Here is a tiny trained network, its code and every weight. The questions are about switching its units off for an input and a target symbol, where a switched-off unit gives its printed mean instead of its output.

import numpy as np


def w(rows, s, z=0):
    codes = np.array(rows[::2]) - 128.0
    scale = np.full(codes.shape[1], s)
    scale[-1] = z or s
    return codes * scale


def norm(h):
    return h / np.sqrt((h * h).mean(-1, keepdims=True) + 1e-5)


def f(y):
    return np.maximum(y, 0)


def softmax(a):
    e = np.exp(a - a.max(-1, keepdims=True))
    return e / e.sum(-1, keepdims=True)


def log_softmax(a):
    a = a - a.max(-1, keepdims=True)
    return a - np.log(np.exp(a).sum(-1, keepdims=True))


def net(x, mask):
    ids = ['Σβγδηλπτψω'.index(c) for c in x.split()]
    T = len(ids)
    res = E[ids] + P[:T]
    u = 0
    for l in range(2):
        r = norm(res)
        for j in range(3):
            rows = slice(2 * j, 2 * j + 2)
            q, k, v = (r @ M[l][rows].T for M in (Q, K, V))
            z = softmax(np.where(np.tri(T) > 0, q @ k.T / 2**0.5, -1e9)) @ v
            o = O[l][rows]
            res = res + np.where(mask[u + j], z, o[:, -1]) @ o[:, :-1]
        u += 3
        y = f(norm(res) @ A[l][:, :-1].T + A[l][:, -1])
        res = res + np.where(mask[u : u + 16], y, B[l][:, -1]) @ B[l][:, :-1]
        u += 16
    return log_softmax(norm(res)[-1] @ U[:, :-1].T + U[:, -1])


Q, K, V, O, A, B = {}, {}, {}, {}, {}, {}
E = w([
[144,109,124,143,163],'Σ',
[134,175,157,120,89],'β',
[158,171,114,115,166],'γ',
[140,179,200,66,98],'δ',
[138,144,123,130,81],'η',
[114,108,57,90,77],'λ',
[136,40,169,130,198],'π',
[88,85,74,64,181],'τ',
[177,115,110,97,2],'ψ',
[50,111,139,170,101],'ω',
],0.0099)
P = w([
[125,21,252,28,80],'0',
[91,225,75,129,121],'1',
[95,202,106,139,103],'2',
[114,188,110,159,97],'3',
[125,178,112,170,86],'4',
[131,166,118,179,79],'5',
[133,153,124,192,67],'6',
[135,147,130,195,64],'7',
[140,143,134,198,66],'8',
],0.0036)
Q[0] = w([
[75,171,63,139,95],'L0H0',
[123,177,137,128,170],'L0H0',
[150,64,100,87,173],'L0H1',
[61,196,118,112,86],'L0H1',
[1,87,175,68,82],'L0H2',
[251,112,93,42,213],'L0H2',
],0.0069)
K[0] = w([
[78,97,140,183,164],'L0H0',
[40,86,115,45,80],'L0H0',
[95,153,138,197,38],'L0H1',
[171,121,135,51,98],'L0H1',
[20,121,219,97,3],'L0H2',
[228,231,105,200,109],'L0H2',
],0.0064)
V[0] = w([
[83,118,184,172,99],'L0H0',
[47,53,144,114,118],'L0H0',
[29,86,157,159,66],'L0H1',
[78,102,195,89,100],'L0H1',
[78,155,209,1,118],'L0H2',
[80,64,193,67,48],'L0H2',
],0.0038)
O[0] = w([
[115,87,188,97,94,133],'L0H0',
[108,136,221,136,113,124],'L0H0',
[2,126,67,96,104,118],'L0H1',
[89,115,83,152,195,190],'L0H1',
[186,117,118,155,132,253],'L0H2',
[220,190,95,109,126,182],'L0H2',
],0.0036,0.0028)
A[0] = w([
[123,190,170,62,159,103],'L0N0',
[146,140,143,146,44,136],'L0N1',
[182,69,112,129,93,184],'L0N2',
[137,188,194,158,131,250],'L0N3',
[71,52,97,75,125,170],'L0N4',
[142,186,109,111,41,52],'L0N5',
[123,98,146,212,171,219],'L0N6',
[68,198,120,101,113,105],'L0N7',
[64,84,201,125,162,13],'L0N8',
[2,162,100,122,196,166],'L0N9',
[78,124,53,132,99,141],'L0N10',
[185,118,87,136,63,151],'L0N11',
[75,150,108,181,98,197],'L0N12',
[157,117,68,209,164,147],'L0N13',
[145,178,82,151,177,38],'L0N14',
[132,123,124,100,89,46],'L0N15',
],0.0067,0.0019)
B[0] = w([
[125,97,101,163,150,215],'L0N0',
[132,115,99,117,200,221],'L0N1',
[82,187,171,165,156,170],'L0N2',
[65,147,31,180,96,253],'L0N3',
[64,141,77,171,107,182],'L0N4',
[112,114,108,77,163,237],'L0N5',
[176,234,117,127,90,177],'L0N6',
[228,80,171,117,182,193],'L0N7',
[165,124,81,66,138,153],'L0N8',
[255,131,175,179,190,204],'L0N9',
[129,183,154,159,114,181],'L0N10',
[107,137,151,137,200,197],'L0N11',
[113,130,149,140,172,182],'L0N12',
[130,137,104,220,218,170],'L0N13',
[157,158,129,105,66,163],'L0N14',
[140,159,121,146,137,151],'L0N15',
],0.0048)
Q[1] = w([
[119,91,117,180,244],'L1H0',
[181,171,173,5,137],'L1H0',
[105,159,123,146,201],'L1H1',
[194,162,147,2,107],'L1H1',
[91,25,149,182,160],'L1H2',
[208,191,237,90,18],'L1H2',
],0.0097)
K[1] = w([
[168,146,92,147,69],'L1H0',
[103,104,164,53,136],'L1H0',
[98,65,69,162,187],'L1H1',
[79,56,187,38,90],'L1H1',
[84,165,128,170,118],'L1H2',
[182,143,164,5,91],'L1H2',
],0.013)
V[1] = w([
[143,226,134,138,42],'L1H0',
[198,89,83,60,3],'L1H0',
[71,77,86,60,128],'L1H1',
[171,213,221,69,90],'L1H1',
[230,42,38,93,185],'L1H2',
[92,72,215,88,140],'L1H2',
],0.0053)
O[1] = w([
[141,146,140,117,9,147],'L1H0',
[79,113,122,207,107,3],'L1H0',
[126,129,61,168,172,64],'L1H1',
[110,201,209,190,85,135],'L1H1',
[85,2,213,145,32,216],'L1H2',
[79,181,152,153,123,30],'L1H2',
],0.006,0.0031)
A[1] = w([
[131,122,163,212,197,3],'L1N0',
[63,70,125,229,92,113],'L1N1',
[108,64,114,162,155,54],'L1N2',
[149,137,136,184,187,174],'L1N3',
[171,138,166,121,161,130],'L1N4',
[164,88,197,183,181,123],'L1N5',
[30,101,102,124,159,104],'L1N6',
[124,186,120,148,116,141],'L1N7',
[129,143,76,138,81,23],'L1N8',
[92,184,176,120,64,113],'L1N9',
[163,90,177,76,137,133],'L1N10',
[162,127,76,89,139,62],'L1N11',
[138,137,144,254,175,16],'L1N12',
[179,145,116,158,123,177],'L1N13',
[98,90,78,106,130,134],'L1N14',
[122,158,106,136,160,181],'L1N15',
],0.0094,0.0034)
B[1] = w([
[90,95,182,181,210,159],'L1N0',
[118,96,105,121,2,142],'L1N1',
[178,81,103,140,96,154],'L1N2',
[113,121,141,91,72,238],'L1N3',
[94,127,93,112,89,230],'L1N4',
[72,153,124,130,169,222],'L1N5',
[161,128,194,132,144,157],'L1N6',
[157,99,103,165,124,202],'L1N7',
[106,138,156,173,135,139],'L1N8',
[145,110,108,127,179,211],'L1N9',
[143,132,155,149,136,214],'L1N10',
[109,154,147,155,160,224],'L1N11',
[120,124,175,81,194,179],'L1N12',
[99,131,133,113,117,254],'L1N13',
[98,108,116,142,99,189],'L1N14',
[116,98,158,126,96,214],'L1N15',
],0.0098,0.0044)
U = w([
[193,149,120,137,230,57],'Σ',
[201,169,56,114,118,165],'β',
[229,112,188,70,96,135],'γ',
[148,202,151,248,125,231],'δ',
[76,187,154,42,25,85],'η',
[14,150,37,182,132,22],'λ',
[45,121,243,107,194,58],'π',
[139,2,91,116,173,175],'τ',
[99,106,115,182,1,254],'ψ',
[126,170,37,30,200,93],'ω',
],0.013,0.0028)

Each question gives the input, a string of symbols that net reads in full, and the target symbol t.
The units are the heads (2 rows each of Q, K, V and O) and the neurons (one row each of A and B). Each row of codes is followed by its name. A weight is (code - 128) times the scale printed after its matrix; where a second scale follows, it is the last column's (O, A, B and U).
mask holds one flag per unit, layer by layer, with each layer's heads first. A switched-off unit (its flag False) gives its mean, the last column of its rows in O or B, instead of its output. The means were averaged over made-up inputs and are rounded, as every weight is.
A unit's drop is (log p(t) with every unit on - log p(t) with that unit switched off) / (log p(t) with every unit on - log p(t) with every unit switched off).
The circuit of an input: a set's keep is (log p(t) with only the set's units on - log p(t) with every unit switched off) / (log p(t) with every unit on - log p(t) with every unit switched off). Starting from the 12 units with the biggest drops (on a tie, the unit counted first), units are removed one at a time, each time the one whose removal leaves the highest keep (on an exact tie, the one counted first), for as long as the keep stays at least 0.8.
circuit, biggest first: the units of the circuit, biggest drop first
top k neurons: the k neurons with the biggest drops, biggest first
top k neurons in layer l: the k neurons of layer l with the biggest drops, biggest first
input γ γ ω λ, target ω: circuit, biggest first => [L1H2]
input Σ ψ β ω ω δ, target Σ: top 4 neurons in layer 0 => [L0N2 L0N6 L0N5 L0N9]
input λ δ η ψ λ δ τ λ, target τ: top 2 neurons => [L0N11 L0N5]
input η δ δ δ τ τ η δ δ, target η: top 4 neurons => [L0N11 L0N1 L0N6 L0N2]
input τ δ τ Σ, target π: top 2 neurons => [L0N9 L0N6]
input δ δ Σ π β, target π: circuit, biggest first => [L0N6 L0N5]
input τ δ δ ω γ δ τ δ ψ, target τ: top 4 neurons => [L0N11 L0N0 L0N5 L0N1]
input η τ δ ω β ω, target η: top 3 neurons => [L0N6 L0N12 L0N11]
input ψ δ λ π δ, target ψ: top 2 neurons in layer 0 => [L0N3 L0N6]
input τ δ δ ω ψ, target τ: top 2 neurons => [L0N3 L0N1]
input δ γ γ γ δ ψ β Σ δ, target δ: circuit, biggest first => [L1H2 L1N7]
input ψ τ ω ω γ, target π: top 2 neurons => [L0N9 L0N7]
input γ δ δ π δ δ δ λ β, target λ: top 2 neurons => [L0N3 L0N1]
input γ ψ γ δ ψ, target γ: top neuron => [L0N3]
input Σ π δ τ δ τ δ ψ, target Σ: top 3 neurons => [L0N2 L1N9 L0N6]
input Σ Σ δ δ β β π δ ψ, target Σ: top 2 neurons in layer 1 => [L1N9 L1N3]
input γ δ τ γ λ, target τ: top 2 neurons in layer 1 => [L1N5 L1N4]
input λ γ δ τ γ β δ, target λ: top 2 neurons => [L0N4 L0N3]
input λ δ γ ω π, target ω: top 4 neurons in layer 0 => [L0N8 L0N3 L0N6 L0N10]
input δ δ γ λ λ ω, target π: circuit, biggest first => [L1N12]
input δ τ η δ δ γ, target π: top 2 neurons in layer 0 => [L0N9 L0N13]
input δ η ω δ τ δ λ ω, target η: top 3 neurons in layer 0 => [L0N6 L0N11 L0N12]
input γ τ π ω λ, target ω: top 2 neurons => [L0N3 L0N6]
input τ τ Σ δ, target τ: top 2 neurons => [L0N4 L0N3]
input Σ δ β δ γ γ δ, target Σ: top 2 neurons in layer 1 => [L1N9 L1N3]
